Below is a small trained network, with its code and all its weights. Each question gives an input and a class and asks what happens when units are switched off, that is, made to give their printed mean instead of their output.

import numpy as np


def w(rows, s, z=0):
    codes = np.array(rows[::2]) - 128.0
    scale = np.full(codes.shape[1], s)
    scale[-1] = z or s
    return codes * scale


def norm(h):
    return h / np.sqrt((h * h).mean(-1, keepdims=True) + 1e-5)


def f(y):
    return np.maximum(y, 0)


def log_softmax(a):
    a = a - a.max(-1, keepdims=True)
    return a - np.log(np.exp(a).sum(-1, keepdims=True))


def net(x, mask):
    res = np.array(x, float).reshape(1, 8) / 4 @ E
    u = 0
    for l in range(4):
        y = f(norm(res) @ A[l][:, :-1].T + A[l][:, -1])
        res = res + np.where(mask[u : u + 3], y, B[l][:, -1]) @ B[l][:, :-1]
        u += 3
    return log_softmax(norm(res)[-1] @ U[:, :-1].T + U[:, -1])


A, B = {}, {}
E = w([
[114,148,178,155,95,50,173],'x0',
[125,164,88,149,77,105,100],'x1',
[111,33,146,210,137,162,145],'x2',
[61,179,103,163,14,241,115],'x3',
[113,201,146,202,124,77,199],'x4',
[250,148,120,255,191,113,155],'x5',
[150,127,21,72,165,173,199],'x6',
[56,166,70,93,238,100,87],'x7',
],0.0045)
A[0] = w([
[182,77,89,123,142,138,60,73],'L0N1',
[180,174,61,180,102,121,148,184],'L0N2',
[152,172,231,254,38,79,155,254],'L0N3',
],0.0062,0.0023)
B[0] = w([
[166,55,9,146,230,132,215,157],'L0N1',
[234,183,193,193,180,225,112,193],'L0N2',
[240,132,191,110,253,139,102,255],'L0N3',
],0.0057,0.0064)
A[1] = w([
[90,145,140,90,11,180,189,105],'L1N1',
[2,146,112,165,224,176,206,86],'L1N2',
[255,237,240,226,248,113,127,248],'L1N3',
],0.0048,0.0014)
B[1] = w([
[21,134,139,137,93,153,45,147],'L1N1',
[193,150,199,139,143,69,136,155],'L1N2',
[179,171,90,122,126,190,2,254],'L1N3',
],0.0088,0.01)
A[2] = w([
[143,152,69,99,115,155,112,125],'L2N1',
[50,88,175,183,149,127,105,250],'L2N2',
[108,152,135,255,107,122,110,200],'L2N3',
],0.0082,0.0012)
B[2] = w([
[86,154,228,254,140,162,97,253],'L2N1',
[193,173,116,94,65,118,78,201],'L2N2',
[196,170,57,125,168,204,132,221],'L2N3',
],0.0081,0.0035)
A[3] = w([
[143,145,100,177,163,116,151,10],'L3N1',
[97,195,70,80,127,135,75,255],'L3N2',
[182,42,254,106,57,76,98,236],'L3N3',
],0.0061,0.0015)
B[3] = w([
[112,89,237,73,59,109,60,148],'L3N1',
[218,158,207,62,74,82,75,255],'L3N2',
[221,253,115,191,216,203,60,185],'L3N3',
],0.006,0.0049)
U = w([
[73,146,151,80,38,110,88,148],'0',
[66,107,104,176,82,178,167,47],'1',
[111,136,117,94,155,11,189,101],'2',
[129,37,54,130,193,134,180,68],'3',
[84,104,105,160,79,81,223,3],'4',
[218,155,125,137,179,176,63,203],'5',
[72,107,138,176,97,80,224,27],'6',
],0.012,0.005)

Each question gives the input, the list of numbers given to net, and the class t.
The units are the neurons (one row each of A and B). Each row of codes is followed by its name. A weight is (code - 128) times the scale printed after its matrix; where a second scale follows, it is the last column's (A, B and U).
mask holds one flag per neuron, layer by layer. A switched-off neuron (its flag False) gives its mean, the last column of its row in B, instead of its output. The means were averaged over made-up inputs and are rounded, as every weight is.
A unit's drop is (log p(t) with every unit on - log p(t) with that unit switched off) / (log p(t) with every unit on - log p(t) with every unit switched off).
The circuit of an input: a set's keep is (log p(t) with only the set's units on - log p(t) with every unit switched off) / (log p(t) with every unit on - log p(t) with every unit switched off). Starting from all 12 units, units are removed one at a time, each time the one whose removal leaves the highest keep (on an exact tie, the one counted first), for as long as the keep stays at least 0.8.
circuit, biggest first: the units of the circuit, biggest drop first
k most important neurons: the k neurons with the biggest drops, biggest first
drop when u is switched off: that unit's drop, to one decimal
input [6,-5,0,-1,-1,-5,6,-4], class 0: circuit, biggest first => [L0N3; L1N1; L1N3]
input [8,-2,1,-2,-7,-1,7,-3], class 3: circuit, biggest first => [L1N3; L3N2; L0N3; L0N2]
input [2,-2,6,-7,7,-1,7,4], class 2: 2 most important neurons => [L0N3; L0N2]
input [-1,-8,-7,0,0,-7,-2,-6], class 0: circuit, biggest first => [L0N3; L1N3]
input [6,-2,3,3,-7,-5,0,5], class 0: circuit, biggest first => [L0N3; L1N3]
input [-8,-4,4,0,8,-8,5,-8], class 0: circuit, biggest first => [L1N1; L0N3; L1N3]
input [-6,1,2,0,-8,-8,5,-6], class 0: circuit, biggest first => [L0N3; L1N1; L1N3]
input [7,7,-6,-8,1,-6,8,8], class 2: most important neuron => [L1N3]
input [-1,-5,-2,-3,8,-2,0,8], class 2: 4 most important neurons => [L0N3; L0N2; L1N3; L1N2]
input [-3,3,4,7,-7,-8,3,7], class 0: 2 most important neurons => [L1N3; L0N3]
input [-2,-2,-3,3,3,-7,2,8], class 0: drop when L1N3 is switched off => 0.2
input [6,0,0,-4,1,-8,8,8], class 2: drop when L1N3 is switched off => 0.5
input [-5,-8,4,-3,-5,-2,2,7], class 3: drop when L0N1 is switched off => 0.1
input [-3,8,-3,3,-5,-8,8,2], class 0: most important neuron => [L1N3]
